Each row has a class, written after it.
[-35 -18 -20 -28  13  22  11  -4  12 -24 -24 -55  18 -27 -54 -16 -12 -14
 -36  11  22 -45  32  10   2 -30 -17  35 -14  40   6 -51  22  19  35] => dobu
[-30  25   3 -39 -10   7   7   9  42 -24  -8 -21  -5 -45 -61   0 -56 -13
  18  20   7 -17  10  13 -12 -42  -1  11 -22 112   6 -35 -10  -2  21] => dobu
[-31  18  14 -43   1  -4  16  18  43 -11  12 -55  -3 -25 -55  -9 -57 -12
  -4   3   0   2 -10  -1  10 -25  11  41  -1  93   6 -45   2  -9  30] => tesu
[-35  27  27 -44   0   7  25   9  48  -2  27 -37   3 -26 -53 -15 -56 -40
  -6  17 -10  31  -4  35  14 -30  11  15   1  88   0 -44 -24   6  23] => lume
[  1 -20  35  -5  22 -19  17  10  20  10 -13 -19   4 -11 -42  -9 -41   0
 -11 -21 -35 -18  19 -28   1 -27 -24  19 -14  42 -15 -31  -4   2  30] => Samu
[-31  24   8 -43  -3  -1   2  -1  39 -21   3 -33 -10 -35 -69   5 -44 -14
   8   8   0  -3  -4  -5   2 -32   9  49 -13  99   1 -39  -6  -6  28] => dobu
[-33  27  35 -54  -5 -20  25  -8  61 -11  31 -34  -8 -12 -57   2 -47 -52
 -23  24 -18  47 -16  27  22  -1   7  39  -3  82  -2 -41 -16  18  24] => lume
[-14 -11  26 -16  19 -18  26  14  18  19 -10 -25   4 -15 -51  -9 -55   8
  -1 -21  -9 -23  18 -28  14 -25  -1  -3  -9  38 -15 -32  -8   7  35] => nis
[-49 -24 -21 -14   5  22  18   6  26  -7  -4 -69  32 -16 -48 -15 -45 -24
 -29   9  28 -45  20  30   2 -52 -11  29   0  41  11 -52  19  19  26] => memez
[-27  27   0 -34  -6  21   7   8  44 -29  -7 -22  -7 -42 -56 -11 -60 -18
  22  17   3 -11   3  20 -12 -42   0  -4 -12 106   2 -33 -11  -8  20] => dobu
[ -7 -13  33 -16   9 -51  16  19  10  11 -13 -21  19  -6 -63   8 -42  11
  -3 -11 -21 -12  21 -39  16 -10 -15  26 -22  27 -12 -39  -3   8  37] => nis
[-49  25  22 -46  -8  -3   8  11  37  -9  -7 -43   9 -30 -59  -1 -69 -22
  10 -12   4  -1  -9  -6   7 -34   7  42  -6  98   0 -38 -15  -4  20] => motu
[-22  18  18 -33 -10   8  15  33  56 -15   5 -32   8 -26 -50 -10 -69 -14
   8  14   2   5  10  17   2 -24   4   7  -5 114   2 -33 -13  -2  22] => lar
[-34  26  39 -42   3 -16  18 -26  43  -9  37 -28  -2 -14 -49   4 -72 -36
 -21  16 -11  38  -5   0  24   1 -11  46   7  88 -10 -53  -2  18  39] => viz
[-36  19  22 -48 -10  -9  12  18  44 -13  15 -47  -4 -30 -68   7 -36 -22
  -1  14  -5  12  -7  13   7 -35  18  52  -4  98  16 -38 -17   3  21] => lume
[-39  24  15 -45  -9   0   9   6  42 -16  -6 -40  10 -25 -59  -3 -69 -22
  12 -10   1   6 -17   4   2 -44  12  39  -4  89   2 -40 -14  -5  18] => motu
[ -9 -18  23 -37  23 -45  25  17  13  17 -16 -30   6 -14 -51  -6 -42  17
 -24 -13   3 -29  16 -35  15 -20  -3  31 -17  24 -14 -35  -3  12  38] => nis
[-18 -24 -41 -12  -2  32  25  18  34 -19   7 -61  46  -8 -39 -47 -66 -16
 -15  -5  20 -22  11  35  -7 -37 -15  -3 -10  38   8 -40  29   5  23] => tesu
[ -8  -7  27 -19  27  24  40  37   1   7 -30 -21  52 -37 -61 -47 -44  31
   6 -15  -8 -35  27  -6   5 -40   1  -4  -3  46 -24 -41  -3  -6  34] => sok
[-24  26   7 -37  -3  20  11  10  41 -26  -2 -20  -2 -42 -59 -13 -59 -19
  16   9   2  -6  -1  16  -5 -34   3  -5   1 104  -5 -33 -12 -10  23] => dobu
[ -5 -13  29 -20  12 -45  21  31  11  13 -12 -24  31 -11 -63  -3 -50  14
  -3 -17 -19 -13  18 -37  16 -20 -11  26 -16  27 -14 -44  -9   4  39] => nis
[-44 -30 -30 -35   5 -10  17  -8  27 -24  -1 -71  22 -17 -50  10  -8 -15
 -38  21  29 -44  25   2   5 -31   1  66  -9  31  23 -55  32  36  25] => nis
[-47 -27 -26 -27 -17  -1  28   8  29 -10  13 -57  56 -12 -51  10  -3 -19
 -36  21  17 -30  32  24  17 -36  -5  37  -7  45  34 -47  18  44  15] => lume
[-22 -30 -37 -18   3  17  21  13  28 -20  12 -59  46 -11 -34 -39 -55 -15
 -17   3  24 -23  16  33   2 -31 -21  12  -7  35  14 -42  28  14  24] => tesu
[-14 -12  16   1  25  32  36  24  17   5 -29 -24  28 -35 -39 -33 -34  20
  24 -21 -25 -49  23 -10  14 -43  -1   5   1  49   1 -55 -14  -6  37] => saker
[-40   6  18 -25 -10  -2  14  -1  59 -29   8 -26   2 -15 -47   3 -61 -25
  11   6  -6   1  -9   9  11 -31   3  18  -1  97   8 -48  -6   2  23] => saker
[ -1  -9  20 -15  26  30  37  35   8  13 -37 -27  28 -42 -44 -34 -22  22
   1 -23 -20 -38  35  -6  -1 -41  -1  10   2  53 -16 -53  -9  -4  30] => Samu
[-13  22  19 -40   0  18  24   9  51   1  19 -42   7 -14 -55 -24 -63 -39
 -10   7 -10  32  -3  17  19  -1  13  31   6  85  -8 -43 -16   7  33] => lar
[-11  -9  34  -8  14 -34  19  21   9  20 -16 -30  26  -7 -61  -1 -55   1
   0 -14 -32 -18  11 -29  11 -27 -20  34  -3  37 -20 -44 -14   5  42] => memez
[-26  25  22 -40 -10   5   3   9  46  -6  15 -64 -10 -22 -67  11 -42 -24
   3  10  -5  12  -6   2   7 -24  19  49  -1 102   4 -50 -10  -3  14] => bel
[-40  21  18 -33 -15  16  13  16  46 -21   3 -24  11 -29 -57 -10 -62 -12
  19  19   7  -3  -1  19 -12 -35  13 -10  -1 111   3 -29   1   1  13] => sok
[ -1 -15  29 -37  14 -57  23  28   9   7 -16 -31  38 -17 -77  -1 -42  19
 -14 -12  -8 -12  24 -34  14 -16 -10  49 -20  36 -20 -54  -2  12  44] => nis
[-31  31  31 -50  12  -4  13 -12  40 -13   8 -25 -11 -25 -64 -10 -56 -44
 -10  14 -12  32  -4   9  20  -7  -6  25  -1  86 -18 -47 -16   9  38] => dobu
[-15 -12  40 -14   7 -51  12   0   8   3 -26 -20  30   0 -58   9 -58   5
   0 -27 -32 -17  10 -44  16 -21 -28  36 -23  31 -15 -35  -7   2  33] => motu
[-50 -32 -17 -17  10  13  20  -1  21  -9   0 -70  31 -12 -38 -13 -51 -24
 -37   7  28 -49  17  15   8 -33 -18  39   1  34  -3 -47  23  17  27] => memez
[-16  -7  39 -23  32   5  40  27   7   6 -24 -18  37 -29 -56 -35 -46  17
  -3  -9 -17 -26  17 -18  18 -21  -7  13  -5  43 -26 -37  -6   3  38] => sok
[-45  14  21 -48  -6 -27   9  -5  46 -12   1 -52  13 -21 -60  19 -57 -18
   0  -9  -3  -7  -8 -21  10 -35   8  71 -10  92   3 -48  -4   8  25] => motu
[-41 -27  -9 -32  -1   0  23 -12  24 -23  12 -62  23 -11 -52  -6 -18 -23
 -47  20  21 -24  20  32  13 -23  -8  42  -7  39  15 -46  21  26  23] => lume
[ -8  -9  13  -6  19  13  26  39   7  25  -8 -22  18 -20 -55 -32 -56   5
   4 -29 -12 -21   9 -20   4 -32 -13 -15 -20  32 -12 -24 -17 -10  38] => Viv
[  8 -14  34 -14  11 -39  18  32  20  10  -4 -23  39  -1 -58  -7 -56   9
 -11 -13 -31  -1  25 -32  17 -10 -24  41 -17  45 -17 -35  -7   2  42] => lar
[-44 -26 -11 -28   4  16  15   4  26 -22  -5 -59  41 -11 -55 -22 -32 -17
 -37  17  27 -31  20  21   0 -39  -9  27 -10  40  13 -43  33  26  23] => sok
[-41 -37 -11 -24   6   5  12  -5  16 -20 -10 -61  21 -13 -45  -6 -17 -17
 -46   8  16 -39  31  11   2 -29 -19  58 -11  41  15 -57  29  25  26] => Samu
[ -3 -14  39 -10  23 -41  18  15   3   2 -12 -31  14  -4 -54  -9 -45   7
  -9 -12 -36 -10  13 -40  21   4 -33  34 -15  33 -16 -35   4  -3  46] => tesu
[ -7   0  19  -1  21  17  26  17  10  21  -9 -23  15 -24 -36 -30 -55  21
  -4 -14 -10 -27  22 -18   6 -48 -16 -14  -4  50  -4 -30  -9   6  40] => viz
[-32  30   9 -35  -6  29  13  17  35 -24 -12 -18  -1 -46 -60 -16 -62 -16
  14  13   9 -10   8  25  -7 -38   2 -17  -6 105  -6 -41 -14 -10  23] => dobu
[-19   5  23 -23  25  12  39  19   6   8 -44 -31  39 -39 -54 -26 -55  10
   4 -23 -18 -40  22 -18   8 -49  -7  20 -15  47 -22 -46 -16  -5  31] => motu
[-30  21  16 -38 -18   8  10  11  49 -12  13 -44  -3 -25 -61   6 -62 -29
  13  15   1   9   0  16   3 -17   8  12   0 112   2 -38 -12   2   6] => bel
[-43  17  18 -35 -13   1  14   8  62 -31   5 -22   0 -24 -50   0 -61 -28
  12  10   0  10  -9  16   5 -26   5  23  -3 108   5 -43  -7  -1  19] => saker
[-35  24   5 -33 -12  11  12  18  53  -6   7 -37   4 -33 -52  -5 -72 -26
  22  11   4  -5  -7  28 -14 -43   9  10  12 104   2 -36 -13  -3  16] => memez
[-24 -19 -29 -21   0  11  15 -10  28 -28   2 -43  38 -13 -57 -18 -43 -25
 -26   4  13 -22  17  14  -1 -34 -21  19 -16  43  -4 -42  24  17  28] => dobu
[-36  18  11 -41   0  10  19  16  41   1  29 -33  11 -22 -57 -12 -62 -39
   2   2  -1  28  -6  13   8 -16   0  18  -4  75  -4 -46 -14   3  29] => Viv
[ 13 -15  29  -4  26  21  43  35  13   9 -19 -24  41 -34 -52 -31 -50  14
  -3 -23 -24 -35  33 -15  23 -14  -8  22  -7  45 -23 -35 -11  -8  36] => lar
[ -1 -13  21 -20  23   1  28  29  15  18 -27 -24  13 -20 -45 -34 -55  11
 -10 -22 -14 -20  22 -15  -7 -48 -13   7 -21  52 -22 -35 -12  -2  31] => Samu
[-41  19   8 -35 -12   2  15   9  52 -14   6 -35   2 -27 -52   6 -71 -37
  12  17   4  -1  -6  20  -9 -32   3  14  12 103  -7 -32  -9   4  15] => memez
[-22 -32 -48 -13  -6  31  24  15  29 -21  22 -51  56 -14 -50 -30 -57 -22
  -6  -6  21 -23   7  22 -12 -36 -13  11 -13  33   6 -41  20   7  22] => Viv
[-32 -31 -23 -22 -13  -8  12  -5  27  -6  18 -76  44  -2 -59  18 -16 -30
 -42  15  14 -33  27   0  13 -22 -13  54 -10  44  21 -51  26  39  13] => bel
[-42 -39 -26 -31  -6 -20  16  -1  23 -11  10 -52  47  -8 -36  15  -4 -18
 -40  15   8 -37  29  -6  11 -22 -20  76  -3  41  29 -54  29  39  20] => Samu
[-32  18  12 -40 -12  10  15  18  52 -20   6 -34  19 -33 -57 -10 -64 -10
  13  21   8 -12   0  17 -17 -45  13   4  -7 108   5 -34   4  -2  14] => sok
[-43 -31  -1 -27   5   2  11  -9  20 -22  -8 -56  14 -10 -45   1  -9 -24
 -50   5  10 -23  31  10   1 -16 -17  63  -2  44   6 -58  33  26  27] => Samu
[ -4 -14  30 -19  10 -50  15  23   4   7 -22 -25  20  -8 -68   6 -36  18
   0 -12 -23 -16  18 -45  14 -10 -13  32 -18  28 -13 -39  -6   4  39] => nis
[-12 -15  12   4  25  24  36  29   0  14  -8 -19  27 -35 -56 -21 -38  14
  23 -22 -29 -42  18 -22  11 -31 -12   9 -10  31  -2 -37 -15  -9  37] => Viv
[-27  26  11 -37  -4  11   5   8  41 -25  -4 -20  -7 -41 -54  -7 -64 -24
  16  15   2  -8   6  13  -8 -32  -6 -10  -6 108  -3 -33 -14  -6  23] => dobu
[-29 -30 -25 -20   3  27  12  -2  20 -12   7 -83  28 -13 -47 -13 -30 -20
 -34  11  27 -40  21  18   9 -37  -7  36  -9  37  15 -52  21  16  12] => bel
[-30  28  11 -44  -6   5   8   3  44 -31  -5 -15 -10 -39 -65  -2 -55 -27
   9  17   2   2   0  17  -3 -23  -3  14  -7 104  -2 -33  -9   0  23] => dobu
[-35  32  42 -44  -1 -12  11  -3  56   8  31 -47 -12  -5 -53   3 -66 -50
 -11  15 -15  49  -5   7  25   6  -1  27  -6  97 -17 -47 -17  15  20] => bel
[-28  16  20 -40 -12   9  17  15  45 -28   2 -20  18 -31 -63 -11 -65 -22
  11  20   9   6  -3  25 -10 -31   7   3  -6  98  -3 -28   0   3  10] => sok
[-41  23  29 -36   3   6  19   0  60 -16  18 -31   6 -15 -46 -13 -60 -46
   1   5 -15  37 -13  15  23 -13   5  31   6  90  -8 -57 -14   7  31] => saker
[-22 -36 -23 -18   5  26  20  12  29 -15  -5 -68  36 -16 -43 -22 -33  -2
 -35   7  28 -48  36  20   8 -32  -6  45 -18  45  19 -48  23  20  28] => lar
[-26  18   5 -38  -4   6  14  20  45  -9  12 -55   1 -32 -50  -9 -56  -5
   9   4   5  -7  -1   8  -1 -33  13  38 -11  98  13 -47   5  -9  24] => tesu
[-39  14   7 -33  -6  17  12  16  47 -14   6 -44   6 -27 -64 -12 -55 -11
  16  -5   1  -4 -15   3  12 -54  24  46  -2  97  16 -53 -12 -13  27] => saker
[-15  -2  21 -27  20 -21  23  29  18  17 -18 -34   8 -21 -51 -13 -49   4
 -12 -12  -9 -24  16 -32   5 -22  -4  14 -13  39 -16 -34  -9   4  37] => nis
[ -8  -6  22  -4  21  20  31  23  15  14 -13 -34   2 -27 -45 -30 -45  -1
   2  -7 -22 -29  14   1   3 -50  -3 -16 -14  46  -3 -21 -26  -3  27] => lume
[-48 -24 -16 -29  -3 -17  15  -6  18 -17  -3 -50  45 -17 -63  17 -11 -18
 -46  16  15 -48  35 -16  24 -14 -29  62 -24  47  15 -48  28  36  33] => dobu
[-31  18  18 -48   1  -7  18   3  42  -3  36 -30   2 -17 -61  -4 -56 -47
  -7   5  -6  38 -19   7  15   2   2  37   0  71  -6 -44 -15   8  32] => Viv
[-42  25  36 -57   3 -39  16  -6  53  -2  28 -33 -10 -12 -57   9 -56 -42
 -16  15  -7  43  -7  -1  25   6   7  43   3  76 -12 -47  -6  19  33] => nis
[-32  34  34 -38   3   5  20 -15  40  -2  30 -30  -1 -19 -49 -14 -77 -29
 -10  16  -8  39  -7   9  21 -16  -6  22   4  91  -8 -51 -11   8  37] => viz
[ -6 -12  27 -18  25  -4  22  32  15  16 -26 -25   8 -20 -43 -30 -42  -2
 -19 -20 -24 -19  20 -19  -2 -28 -22  15 -11  47 -14 -31 -12   5  36] => Samu
[ -6  -9  41  -9  10 -29  21  14  12   8  -1 -26  15 -10 -60  -2 -30  10
   0  -6 -38 -11  14 -16  20 -21 -12  27 -18  39   0 -35 -17   1  34] => lume
[-41 -31 -21 -29  -1  13  27  -8  28 -24   7 -66  25 -15 -59 -14 -27 -20
 -38  17  20 -34  17  36   8 -48  -1  42 -12  40  24 -45  20  20  20] => lume
